The symbols move the items like this.
jc: θ>qp, β>rz, ρ>cc, ψ>fp, σ>pj, δ>pb
rz: θ>fh, β>qp, ρ>tq, ψ>bf, σ>zh, δ>jc
pj: θ>pb, β>zh, ρ>rf, ψ>bt, σ>pc, δ>tq
cc: θ>pj, β>tq, ρ>fb, ψ>pr, σ>rf, δ>pc
tc: θ>zt, β>mg, ρ>bh, ψ>cc, σ>nh, δ>sq
zn: θ>lh, β>nm, ρ>gl, ψ>hr, σ>hc, δ>pq
hg: θ>dr, β>jd, ρ>ph, ψ>hn, σ>mc, δ>gt
rd: θ>jp, β>tm, ρ>rr, ψ>gd, σ>jn, δ>zr
ml: θ>qn, β>rr, ρ>tr, ψ>nq, σ>cz, δ>md
hc: θ>pq, β>pn, ρ>bf, ψ>qj, σ>dl, δ>zj
rr: θ>jn, β>qn, ρ>jg, ψ>lg, σ>tl, δ>ml
jf: θ>bn, β>hn, ρ>jt, ψ>ds, σ>qs, δ>zc
pc: θ>tq, β>cc, ρ>lj, ψ>fh, σ>sb, δ>dp
hz: θ>gd, β>ph, ρ>jp, ψ>jt, σ>lg, δ>ch
tl: θ>ml, β>md, ρ>qd, ψ>tm, σ>tr, δ>cz
mc: θ>gt, β>dd, ρ>gb, ψ>fg, σ>hz, δ>gd
ph: θ>mc, β>gd, ρ>nq, ψ>tn, σ>gb, δ>hz
tq: θ>zh, β>pj, ρ>sb, ψ>gf, σ>dp, δ>cc
lj: θ>sb, β>fb, ρ>bc, ψ>zh, σ>tc, δ>zt
gl: θ>hc, β>zj, ρ>hb, ψ>rg, σ>bf, δ>dl
zh: θ>jc, β>pb, ρ>dp, ψ>zg, σ>cc, δ>pj
nq: θ>gb, β>lg, ρ>tb, ψ>gt, σ>rd, δ>jp
bt: θ>hb, β>zg, ρ>rz, ψ>hc, σ>fh, δ>gf
jp: θ>lg, β>nq, ρ>jn, ψ>dd, σ>zr, δ>tm
zg: θ>fp, β>hb, ρ>qp, ψ>pn, σ>pr, δ>bt
rf: θ>pc, β>dp, ρ>mg, ψ>rz, σ>lj, δ>sb
rg: θ>qj, β>rn, ρ>pq, ψ>qd, σ>nm, δ>bq
nh: θ>sq, β>bc, ρ>td, ψ>rf, σ>ms, δ>ds
zs: θ>hr, β>nj, ρ>lh, ψ>jg, σ>rg, δ>qj
lh: θ>rg, β>bq, ρ>hc, ψ>rt, σ>pq, δ>nm
hb: θ>bf, β>fp, ρ>fh, ψ>pq, σ>gf, δ>zg
td: θ>ms, β>gr, ρ>jf, ψ>mg, σ>bn, δ>lb
qp: θ>pr, β>fh, ρ>pj, ψ>sg, σ>pb, δ>rz
lb: θ>gr, β>td, ρ>zc, ψ>tc, σ>hn, δ>fc
ms: θ>ds, β>bh, ρ>bn, ψ>lj, σ>lb, δ>gr
ch: θ>ph, β>hz, ρ>tm, ψ>dr, σ>nq, δ>gb
zt: θ>fb, β>lj, ρ>nh, ψ>pj, σ>sq, δ>mg
tz: θ>jg, β>tr, ρ>hr, ψ>jn, σ>rt, δ>qd
pn: θ>zn, β>pq, ρ>sg, ψ>zs, σ>gl, δ>hc
zr: θ>tm, β>rd, ρ>ml, ψ>ph, σ>qn, δ>tb
bq: θ>rn, β>rg, ρ>pn, ψ>zb, σ>zn, δ>lh
qj: θ>nj, β>zs, ρ>nm, ψ>tr, σ>bq, δ>rn
pr: θ>bt, β>gf, ρ>pb, ψ>gl, σ>rz, δ>fh
qn: θ>tb, β>jn, ρ>cz, ψ>gb, σ>md, δ>rr
hr: θ>rt, β>br, ρ>rg, ψ>tl, σ>qj, δ>nj
sq: θ>mg, β>tc, ρ>ms, ψ>pc, σ>ds, δ>bc
nj: θ>br, β>hr, ρ>bq, ψ>cz, σ>rn, δ>zs
bc: θ>tc, β>sq, ρ>gr, ψ>dp, σ>bh, δ>nh
qs: θ>zc, β>fg, ρ>hg, ψ>gr, σ>dr, δ>tn
zc: θ>hn, β>jf, ρ>dr, ψ>bh, σ>tn, δ>fg
jt: θ>qs, β>tn, ρ>dd, ψ>lb, σ>hg, δ>dr
zj: θ>pn, β>hc, ρ>fp, ψ>rn, σ>sg, δ>gl
ds: θ>bc, β>nh, ρ>lb, ψ>sb, σ>gr, δ>bh
zb: θ>tz, β>qd, ρ>zs, ψ>rr, σ>hr, δ>rt
tn: θ>fg, β>qs, ρ>gt, ψ>td, σ>jd, δ>jt
bh: θ>nh, β>ds, ρ>fc, ψ>fb, σ>td, δ>ms
nm: θ>bq, β>lh, ρ>zj, ψ>br, σ>pn, δ>zn
qd: θ>tr, β>tz, ρ>nj, ψ>qn, σ>br, δ>zb
gd: θ>dd, β>mc, ρ>lg, ψ>qs, σ>ch, δ>ph
dd: θ>hg, β>gt, ρ>ch, ψ>zc, σ>ph, δ>mc
tm: θ>nq, β>jp, ρ>qn, ψ>mc, σ>tb, δ>rd
hn: θ>fc, β>bn, ρ>tn, ψ>nh, σ>fg, δ>jf
dl: θ>zj, β>gl, ρ>zg, ψ>bq, σ>fp, δ>sg
gf: θ>zg, β>bt, ρ>jc, ψ>zj, σ>qp, δ>pr
jn: θ>zr, β>tb, ρ>tl, ψ>ch, σ>ml, δ>qn
fh: θ>gf, β>pr, ρ>zh, ψ>dl, σ>jc, δ>qp
cz: θ>md, β>tl, ρ>zb, ψ>rd, σ>tz, δ>jg
pq: θ>nm, β>zn, ρ>dl, ψ>nj, σ>zj, δ>pn
dp: θ>cc, β>pc, ρ>zt, ψ>qp, σ>fb, δ>rf
gt: θ>jd, β>hg, ρ>hz, ψ>jf, σ>gd, δ>dd
bf: θ>dl, β>sg, ρ>gf, ψ>nm, σ>zg, δ>fp
tb: θ>rd, β>zr, ρ>md, ψ>hz, σ>rr, δ>jn
sg: θ>gl, β>dl, ρ>bt, ψ>lh, σ>hb, δ>bf
pb: θ>rz, β>jc, ρ>pc, ψ>hb, σ>tq, δ>zh
bn: θ>lb, β>fc, ρ>qs, ψ>bc, σ>zc, δ>hn
mg: θ>lj, β>zt, ρ>ds, ψ>tq, σ>bc, δ>tc
jd: θ>jt, β>dr, ρ>gd, ψ>bn, σ>dd, δ>hg
fc: θ>td, β>lb, ρ>fg, ψ>sq, σ>jf, δ>bn
dr: θ>tn, β>jt, ρ>mc, ψ>fc, σ>gt, δ>jd
br: θ>zb, β>rt, ρ>rn, ψ>md, σ>zs, δ>hr
fb: θ>rf, β>sb, ρ>sq, ψ>pb, σ>mg, δ>lj
fg: θ>jf, β>zc, ρ>jd, ψ>ms, σ>jt, δ>qs
rt: θ>qd, β>zb, ρ>qj, ψ>ml, σ>nj, δ>br
fp: θ>sg, β>bf, ρ>pr, ψ>zn, σ>bt, δ>hb
jg: θ>tl, β>cz, ρ>rt, ψ>zr, σ>qd, δ>tr
gr: θ>bh, β>ms, ρ>hn, ψ>zt, σ>fc, δ>td
sb: θ>dp, β>rf, ρ>tc, ψ>jc, σ>zt, δ>fb
lg: θ>ch, β>gb, ρ>zr, ψ>hg, σ>tm, δ>nq
rn: θ>zs, β>qj, ρ>zn, ψ>tz, σ>lh, δ>rg
md: θ>rr, β>ml, ρ>tz, ψ>jp, σ>jg, δ>tl
gb: θ>hz, β>ch, ρ>rd, ψ>jd, σ>jp, δ>lg
tr: θ>cz, β>jg, ρ>br, ψ>tb, σ>zb, δ>tz

The rows follow the links: the fewer symbols apart two items are, the more alike their rows tend to be.

Each row is also shifted at random along 3 hidden directions that mean nothing.

Some items, each with a row of numbers:
fb	[26,84,42,-86,107,80,57,-1,-39,64,-65,-7,52,44,44,39,-9,55,2,-58,48,25,-47,-113,23,62,77,43,-39,-74,-110,76,-48,-3,-90,-44,13,-52,-31,-85,-42,39,-38]
tc	[180,59,23,-100,84,76,64,17,-11,55,-15,-55,3,31,44,-4,-17,78,-20,-73,24,62,-46,-100,-3,68,82,-4,-78,-59,-158,82,-30,-50,-54,-47,-5,-85,-79,-48,-27,50,-49]
zj	[55,46,66,5,-43,-39,-49,-88,-38,-40,-149,-26,58,-10,-28,118,63,-64,94,-155,81,96,-38,7,32,111,-37,-65,-142,-15,-411,19,-78,114,-94,24,26,135,-12,-69,5,-71,47]
ch	[-245,-89,-69,48,3,-29,13,63,48,-32,154,-32,-97,-27,-5,-106,-39,30,-94,85,-87,-17,55,38,-30,-71,-29,-30,41,64,198,-37,99,-60,93,-5,-31,-82,-2,98,23,30,-5]
gf	[-121,89,61,-24,58,23,-6,-52,-75,21,-146,26,81,23,6,131,46,-34,80,-83,86,27,-38,-70,63,75,17,33,-56,-65,-196,42,-85,111,-138,-11,42,88,19,-117,-35,-27,15]
jt	[-56,-31,11,-37,47,39,44,20,52,9,40,-12,23,34,30,-106,-71,83,-109,-11,-45,-14,-7,-19,-50,-10,28,23,22,24,26,15,78,-104,77,-11,-43,-138,-17,65,7,48,-28]
dp	[-40,90,18,-65,110,75,49,15,-61,74,-51,24,39,38,40,65,5,30,28,4,47,-20,-33,-110,46,24,75,75,19,-83,45,60,-57,23,-104,-48,26,-23,-1,-100,-51,38,-35]
nh	[81,33,-58,-65,95,70,77,87,-16,72,112,-50,-90,8,41,-32,-18,77,-31,63,-26,5,2,-96,10,-16,82,15,10,-54,170,53,-11,-66,-34,-67,4,-107,-62,-31,-36,76,-69]
gd	[-308,-86,-90,41,35,-19,34,89,38,-22,192,-63,-138,-31,3,-109,-36,52,-106,92,-96,3,59,10,-19,-65,-15,-43,23,52,205,-18,102,-61,72,-25,-29,-106,-27,90,16,50,-15]
gt	[-196,-45,20,-12,42,18,30,8,54,-10,30,1,36,30,22,-105,-70,67,-116,-12,-48,-20,0,0,-51,-15,3,24,28,44,16,0,95,-81,87,0,-43,-122,8,80,14,36,-11]
nq	[116,-90,-25,34,-82,-40,-18,14,80,-45,90,-16,-37,-20,-18,-118,-39,12,-69,34,-69,-17,29,92,-68,-53,-41,-39,32,79,81,-53,81,-87,140,32,-43,-54,-6,120,45,0,4]
zn	[-123,9,-38,77,-43,-53,-53,-1,-56,-17,-7,44,-36,-41,-37,100,70,-98,98,79,22,-36,37,38,63,-41,-44,6,46,-7,150,-45,-53,115,-59,17,46,146,60,-49,-7,-49,37]
hb	[162,42,-55,12,-25,-15,-17,26,-64,16,30,-39,-100,-47,-20,102,82,-56,112,32,34,46,13,-19,64,13,5,-50,-51,-51,9,13,-100,83,-103,-22,49,110,-34,-88,-19,-20,-3]
bc	[380,49,-3,-92,41,86,58,39,7,82,25,9,7,37,44,-40,-35,68,-14,30,2,-30,-32,-66,-21,-12,92,56,40,-56,124,45,-26,-98,7,-35,-8,-100,-39,-25,-28,60,-65]
hn	[-57,-11,-16,-62,88,45,75,49,26,17,86,-98,-65,12,37,-81,-45,107,-98,-48,-39,75,-12,-74,-27,41,48,-47,-86,-3,-110,60,49,-86,9,-49,-32,-147,-93,25,-5,68,-46]
jf	[9,-8,-10,-54,70,57,62,48,34,37,69,-21,-14,29,40,-91,-62,92,-91,19,-42,-13,-6,-50,-37,-16,54,27,23,-3,91,33,54,-105,47,-32,-32,-145,-33,38,-8,65,-48]
zc	[6,29,146,-94,70,83,40,-80,54,28,-173,75,239,108,51,-79,-105,93,-106,-131,23,-44,-80,-45,-75,52,49,113,35,4,-191,39,64,-107,68,16,-54,-144,35,36,-3,30,-17]
pc	[131,67,-38,-59,74,52,51,52,-54,61,41,-58,-79,-7,26,54,31,30,41,6,25,53,-13,-98,45,34,70,-14,-60,-77,-4,65,-74,13,-105,-57,30,-12,-70,-91,-39,38,-48]
md	[215,-114,-86,74,-148,-102,-50,30,63,-88,157,-113,-177,-91,-58,-69,28,-37,-4,11,-71,93,55,127,-41,-20,-85,-172,-95,85,-74,-57,38,-25,98,33,-24,40,-74,106,62,-35,28]
pr	[-214,62,-30,-10,79,-7,21,21,-89,1,7,-118,-114,-40,-3,130,84,-12,71,-83,49,152,-4,-97,91,107,9,-103,-190,-63,-290,72,-87,127,-185,-55,48,75,-86,-117,-32,-5,3]
nj	[22,-49,-57,90,-111,-90,-66,4,-5,-59,59,-19,-95,-69,-54,36,60,-91,66,52,-15,18,48,95,20,-35,-77,-80,-14,42,46,-61,-17,71,12,32,20,125,13,20,29,-56,45]
lb	[-25,22,30,-81,98,69,72,20,19,39,3,-38,25,44,46,-59,-55,101,-85,-62,-10,35,-35,-85,-27,45,65,16,-42,-23,-105,64,33,-79,0,-38,-28,-138,-50,6,-15,59,-45]
dr	[-166,-34,9,-23,60,33,44,23,47,9,42,0,22,34,30,-102,-73,79,-111,9,-47,-28,-2,-23,-43,-21,22,36,39,28,66,11,86,-92,72,-12,-39,-134,0,66,4,50,-23]
tl	[241,-102,-64,71,-155,-95,-58,9,62,-82,115,-75,-128,-74,-54,-61,22,-48,4,12,-57,62,46,132,-45,-26,-80,-136,-61,84,-50,-63,33,-23,104,42,-21,50,-45,101,62,-44,32]
lg	[201,-78,21,8,-92,-25,-21,-24,93,-42,18,5,36,5,-13,-120,-57,18,-72,-19,-49,-18,1,91,-88,-27,-34,-18,25,79,-23,-44,81,-102,154,47,-53,-63,2,122,48,-8,10]
fp	[194,66,54,-17,-31,-2,-34,-64,-46,4,-137,19,68,3,-12,114,54,-56,106,-83,80,34,-40,-11,33,67,-1,-2,-62,-43,-217,20,-93,83,-88,15,32,116,4,-87,-10,-48,19]
bq	[152,-12,-15,61,-113,-69,-68,-30,-16,-42,-23,9,-25,-46,-45,66,62,-96,93,7,22,13,18,80,18,-4,-58,-51,-18,14,-37,-45,-50,78,-10,39,24,144,20,-12,19,-66,43]
pb	[-102,93,41,-51,92,43,28,-22,-72,37,-102,-19,37,22,24,108,36,8,53,-90,75,61,-42,-108,60,92,46,9,-89,-77,-222,72,-79,79,-147,-39,35,34,-25,-120,-44,4,-8]

Complete each set of four: the symbols that take the first to the second take the third to the fourth, perhaps in another order.
Answers are names.
[34,45,-73,-8,32,-15,18,54,-74,6,77,-140,-180,-65,-10,106,92,-18,86,-34,28,149,11,-70,76,74,15,-129,-176,-60,-186,59,-98,96,-156,-55,47,75,-113,-102,-21,0,-11]
: [256,39,-15,24,-69,-21,-46,-14,-45,11,-36,38,-10,-28,-27,95,64,-84,121,45,44,-23,6,28,41,-15,-8,7,26,-34,79,-22,-91,75,-55,14,44,134,25,-68,-8,-43,12]
:: [52,86,21,-63,78,47,35,-3,-60,45,-57,-36,1,14,24,86,33,19,52,-68,59,65,-37,-101,48,78,56,-4,-88,-76,-174,72,-79,47,-125,-43,29,16,-50,-104,-38,16,-22]
: gf

[5,-48,42,67,-115,-70,-77,-73,35,-66,-76,62,80,-9,-41,-1,4,-75,19,-21,3,-41,8,115,-30,-19,-80,1,38,64,-50,-71,25,31,75,70,-11,88,71,56,39,-68,58]
: [-79,-61,51,52,-75,-34,-50,-56,59,-40,-60,116,132,29,-20,-71,-54,-30,-48,37,-26,-122,10,104,-59,-71,-52,79,142,75,147,-80,79,-38,136,69,-31,-4,110,97,35,-30,39]
:: [15,90,11,-29,56,46,12,0,-75,65,-73,60,43,23,16,105,36,-25,79,36,60,-48,-21,-72,61,2,50,81,52,-79,107,26,-86,66,-111,-26,45,56,34,-114,-48,5,-16]
: sg

[-134,-105,-76,70,-58,-68,-12,49,53,-65,156,-71,-133,-54,-29,-91,-9,3,-61,47,-85,36,60,78,-31,-46,-62,-97,-27,80,62,-47,82,-35,94,11,-29,-28,-31,109,44,0,17]
: [-146,-101,-55,68,-60,-72,-21,29,52,-73,127,-71,-111,-50,-31,-81,-9,-2,-61,17,-73,46,50,77,-34,-27,-69,-100,-40,81,-9,-44,79,-26,86,17,-29,-19,-30,103,45,-9,26]
:: [334,26,-82,-76,51,61,73,95,-5,65,148,-106,-154,-19,32,-36,1,78,-10,39,-27,65,-1,-82,2,7,83,-51,-60,-55,70,62,-34,-78,-31,-68,2,-93,-119,-29,-23,73,-73]
: bc

[-20,89,18,-51,83,48,31,1,-69,49,-62,-11,14,17,24,95,33,7,55,-41,59,33,-30,-100,58,59,53,21,-49,-79,-95,61,-79,61,-129,-42,37,25,-24,-110,-43,12,-19]
: [183,15,-62,40,-67,-46,-37,20,-48,-12,44,-46,-116,-65,-36,96,88,-77,117,33,23,53,25,22,54,4,-23,-77,-58,-24,-2,-11,-89,90,-77,-4,46,136,-32,-63,-3,-38,14]
:: [252,-94,8,15,-116,-59,-31,-27,97,-79,49,-83,-37,-31,-31,-113,-28,16,-61,-90,-53,88,4,103,-87,28,-59,-125,-104,89,-251,-28,71,-84,133,43,-53,-38,-64,125,67,-24,20]
: jt

[68,-38,-19,-42,31,34,51,45,55,11,92,-50,-40,10,24,-117,-60,87,-99,4,-55,15,-2,-17,-53,-10,32,-18,-7,21,29,20,67,-118,77,-20,-42,-139,-52,70,10,56,-40]
: [260,-72,13,5,-87,-4,-15,-10,93,-15,26,60,59,19,-2,-133,-73,20,-70,53,-56,-92,6,95,-92,-78,-15,43,121,69,182,-60,81,-129,175,47,-53,-78,40,123,39,3,-4]
:: [-42,73,-29,-14,62,25,18,29,-82,45,-5,-11,-48,-11,9,108,58,-23,83,28,44,18,-3,-77,74,20,36,9,-23,-76,39,37,-89,83,-133,-42,49,64,-14,-114,-41,5,-17]
: sb

[212,-46,41,-37,-34,27,13,-15,85,-2,-1,26,76,39,18,-130,-83,60,-96,-20,-42,-43,-20,40,-91,-22,14,36,53,47,18,-14,79,-134,143,28,-54,-120,3,102,28,25,-18]
: [-58,36,48,-83,109,83,67,7,10,53,-37,12,77,63,54,-50,-64,93,-79,-39,4,-16,-40,-89,-24,25,70,72,17,-29,-23,58,28,-77,1,-33,-26,-133,-14,-8,-26,61,-41]
:: [103,17,-47,52,-65,-48,-47,7,-50,-11,15,0,-74,-51,-36,97,77,-87,113,53,27,10,28,33,54,-17,-32,-37,-6,-20,66,-26,-77,96,-63,8,47,142,10,-56,-5,-45,22]
: rt

[-192,-47,40,71,-78,-83,-68,-71,17,-84,-72,7,46,-19,-43,23,19,-65,12,-74,9,30,8,84,-7,29,-91,-51,-48,62,-209,-48,26,70,28,55,-5,91,37,42,38,-67,67]
: [95,-97,-48,71,-123,-84,-49,5,59,-77,94,-51,-92,-59,-45,-64,8,-37,-18,15,-57,39,43,118,-41,-31,-78,-103,-34,83,-25,-61,52,-22,102,40,-24,31,-21,98,52,-36,35]
:: [-46,-50,21,-14,6,18,20,0,66,-6,22,22,51,33,17,-115,-75,56,-105,3,-48,-44,-1,22,-65,-31,2,34,58,47,60,-14,91,-101,111,13,-49,-115,14,90,20,29,-10]
: qs

[114,-40,-96,80,-106,-92,-54,32,-23,-56,111,-96,-189,-100,-57,59,94,-88,93,30,-13,96,52,69,39,-1,-68,-151,-103,19,-47,-32,-53,89,-39,7,31,142,-55,-9,24,-52,30]
: [131,-7,-20,60,-102,-64,-66,-24,-22,-37,-15,8,-34,-47,-46,73,65,-96,100,15,24,10,20,73,25,-9,-55,-45,-14,9,-16,-43,-55,82,-23,35,30,145,19,-21,16,-64,40]
:: [-31,-69,46,50,-87,-47,-50,-56,64,-56,-48,66,95,10,-24,-66,-39,-26,-47,-9,-25,-61,7,105,-59,-37,-63,22,69,79,3,-67,72,-33,123,65,-35,5,68,99,43,-37,42]
: qn

[162,-72,10,-32,-37,-15,18,-6,92,-52,58,-116,-41,-8,4,-128,-50,75,-107,-123,-51,117,-12,31,-85,61,-14,-118,-138,67,-313,20,83,-111,105,10,-64,-112,-99,111,45,14,-6]
: [-149,-56,79,15,-30,-19,-24,-65,70,-49,-78,55,133,42,-2,-85,-67,17,-89,-63,-21,-42,-12,64,-68,-2,-42,37,42,76,-97,-36,95,-56,117,52,-49,-53,57,100,34,-18,33]
:: [-12,-63,74,14,-62,-26,-30,-69,80,-54,-69,38,119,32,-9,-92,-61,11,-79,-73,-21,-25,-15,81,-77,3,-48,9,19,79,-132,-38,89,-65,130,57,-53,-43,39,106,45,-24,32]
: rr

[-227,-91,-48,74,-44,-61,-23,27,45,-58,107,-19,-71,-35,-27,-74,-19,-10,-60,62,-69,-15,52,78,-27,-62,-62,-43,29,75,123,-54,86,-19,92,20,-24,-17,17,99,35,-5,25]
: [66,-68,-34,14,-31,7,8,41,67,4,96,48,-3,10,6,-130,-67,34,-84,116,-75,-105,29,57,-64,-108,0,53,143,52,325,-51,90,-117,145,16,-41,-99,37,106,22,35,-20]
:: [86,102,79,-41,33,48,-8,-62,-62,50,-176,96,144,48,14,114,25,-35,87,-36,92,-51,-51,-56,41,35,38,104,42,-72,-41,26,-88,70,-96,2,38,75,58,-111,-40,-22,2]
: gl

[77,77,-11,-23,38,29,11,11,-72,49,-30,12,-14,1,7,102,49,-25,88,21,51,1,-12,-64,63,16,41,27,-4,-74,42,33,-92,67,-113,-33,46,65,-2,-107,-38,1,-14]
: [95,59,27,13,-31,-9,-38,-42,-55,10,-102,51,49,-3,-18,114,57,-73,108,-8,68,-20,-13,3,47,17,-8,30,9,-41,-30,-5,-85,95,-81,15,41,126,38,-81,-17,-45,22]
:: [291,53,30,-11,-58,-16,-37,-49,-39,-5,-94,-15,15,-18,-22,104,65,-59,110,-80,67,63,-28,3,30,70,-9,-45,-91,-37,-234,16,-99,77,-80,12,32,120,-24,-76,-4,-51,19]
: nm

[85,-69,-27,88,-135,-65,-71,-12,37,-37,26,97,19,-24,-43,-34,1,-84,25,127,-37,-125,46,138,-28,-116,-67,41,157,66,319,-105,34,-3,116,63,-4,74,99,78,35,-47,37]
: [85,-62,21,70,-131,-73,-74,-54,44,-65,-37,44,42,-21,-43,-17,4,-69,18,-4,-11,-31,16,125,-34,-29,-78,-22,35,69,-17,-73,26,13,89,70,-13,78,54,68,45,-63,52]
:: [-202,-59,-53,-4,57,10,51,66,39,-5,139,-67,-90,-4,20,-107,-51,81,-111,34,-73,22,30,-20,-30,-28,10,-32,-9,34,85,12,86,-82,61,-32,-34,-134,-45,70,8,59,-27]
: hg

[69,-37,-128,-27,60,41,77,139,19,50,242,-81,-192,-26,30,-105,-30,85,-76,144,-91,-2,44,-49,-11,-77,58,-26,36,-9,333,19,44,-112,41,-66,-16,-145,-79,40,-12,92,-73]
: [-3,35,-52,-64,111,73,81,83,-21,70,97,-42,-77,15,43,-25,-21,80,-37,57,-18,2,-1,-104,19,-11,81,20,9,-57,150,57,-8,-55,-43,-66,4,-110,-53,-38,-38,78,-63]
:: [-150,-110,-108,99,-75,-84,-31,66,37,-61,189,-46,-164,-74,-42,-69,10,-29,-31,120,-89,-2,82,96,-12,-88,-71,-82,28,77,224,-72,69,-10,86,14,-12,14,-2,96,39,-9,21]
: gb

[-92,-107,-95,95,-89,-87,-35,49,39,-65,164,-50,-146,-70,-44,-64,13,-34,-24,93,-82,8,73,103,-15,-75,-77,-89,14,77,164,-70,62,-9,90,23,-16,22,-6,95,42,-16,25]
: [-32,-64,87,20,-69,-37,-40,-86,81,-69,-93,28,127,26,-16,-76,-54,4,-73,-109,-12,-2,-21,86,-74,23,-58,-8,-12,82,-226,-35,85,-46,120,61,-50,-25,33,101,48,-37,42]
:: [-74,-25,-7,68,-81,-84,-64,-36,-18,-71,-18,-48,-52,-58,-50,70,68,-81,66,-58,20,84,19,61,27,41,-77,-106,-106,28,-219,-26,-31,105,-40,29,20,135,-12,-8,23,-69,57]
: br

[131,57,-45,-3,6,7,-3,26,-70,36,14,-7,-67,-29,-8,101,68,-44,104,53,38,10,5,-40,67,-1,27,-5,-8,-66,84,15,-97,75,-109,-26,50,89,-14,-98,-33,-7,-14]
: [161,83,-1,-34,31,42,11,6,-63,57,-48,28,12,7,10,94,42,-23,88,24,55,-19,-20,-58,50,10,48,48,17,-76,61,29,-92,48,-98,-26,43,56,2,-103,-39,3,-21]
:: [-107,81,-4,-60,128,78,61,41,-62,80,-12,20,10,32,43,51,1,40,12,40,30,-32,-20,-121,51,3,81,80,39,-84,128,57,-46,15,-102,-57,29,-41,-1,-95,-54,51,-44]
: mg

[-78,62,-10,-75,128,66,73,41,-42,53,21,-74,-48,18,42,28,2,74,-15,-49,18,75,-27,-132,36,64,71,-13,-89,-66,-118,89,-34,-1,-106,-69,12,-73,-77,-72,-41,57,-46]
: [67,79,-19,-56,92,75,52,46,-54,88,10,28,-8,25,36,44,4,28,31,69,26,-47,-13,-97,43,-16,83,79,57,-84,197,46,-59,-2,-81,-52,29,-31,-4,-87,-52,50,-50]
:: [-287,-66,34,18,7,-28,0,-24,58,-59,2,-30,33,11,-1,-86,-51,42,-107,-74,-40,32,1,32,-50,22,-42,-35,-42,73,-169,-12,99,-42,80,20,-47,-72,-2,94,33,1,24]
: gd

[-196,-89,-75,106,-80,-94,-51,26,15,-74,113,-37,-118,-68,-47,-18,31,-60,4,68,-52,16,66,95,5,-52,-87,-86,-4,67,93,-67,41,43,47,25,0,69,12,66,38,-35,44]
: [13,-59,70,1,-45,-7,-15,-55,83,-38,-56,50,122,39,-1,-106,-73,27,-88,-49,-30,-48,-18,69,-81,-13,-31,35,49,72,-57,-36,93,-86,136,50,-55,-71,41,107,37,-8,18]
:: [-37,92,0,-44,98,77,39,28,-72,90,-40,79,45,41,37,75,8,8,49,82,42,-88,-17,-97,57,-32,76,126,109,-90,250,33,-65,29,-97,-40,41,0,47,-106,-59,36,-41]
: bf

[285,86,37,-91,51,70,40,-11,-30,61,-73,-13,42,34,33,43,5,37,37,-65,54,35,-53,-87,11,65,73,24,-50,-75,-133,68,-72,-13,-74,-31,14,-22,-49,-83,-32,22,-40]
: [75,74,24,-85,99,82,61,17,-32,73,-34,-2,37,45,46,18,-17,62,-5,-24,31,3,-41,-108,14,37,82,55,-7,-70,-21,68,-38,-27,-68,-46,7,-68,-31,-69,-41,48,-48]
:: [103,-103,-123,38,-50,-28,20,108,66,-17,248,-66,-186,-52,-7,-142,-33,37,-78,144,-116,-13,66,61,-47,-106,-13,-66,48,61,311,-42,83,-114,129,-10,-35,-96,-47,116,34,45,-30]
: nq

[82,-53,-50,-28,20,23,51,68,57,7,141,-73,-93,-6,21,-125,-53,85,-98,24,-72,31,15,-8,-51,-20,25,-47,-20,27,59,16,69,-120,80,-27,-41,-138,-70,78,14,58,-39]
: [258,-10,69,-69,-2,61,30,-29,76,28,-54,61,136,70,32,-119,-96,76,-92,-26,-20,-72,-41,9,-88,-18,45,85,83,21,34,2,65,-146,126,20,-53,-139,19,75,11,37,-29]
:: [106,-57,-92,97,-124,-92,-67,30,-7,-52,109,-33,-146,-87,-58,32,71,-95,80,92,-26,16,63,102,25,-56,-72,-93,-6,36,130,-67,-26,63,13,25,26,131,-2,21,28,-50,35]
: nj

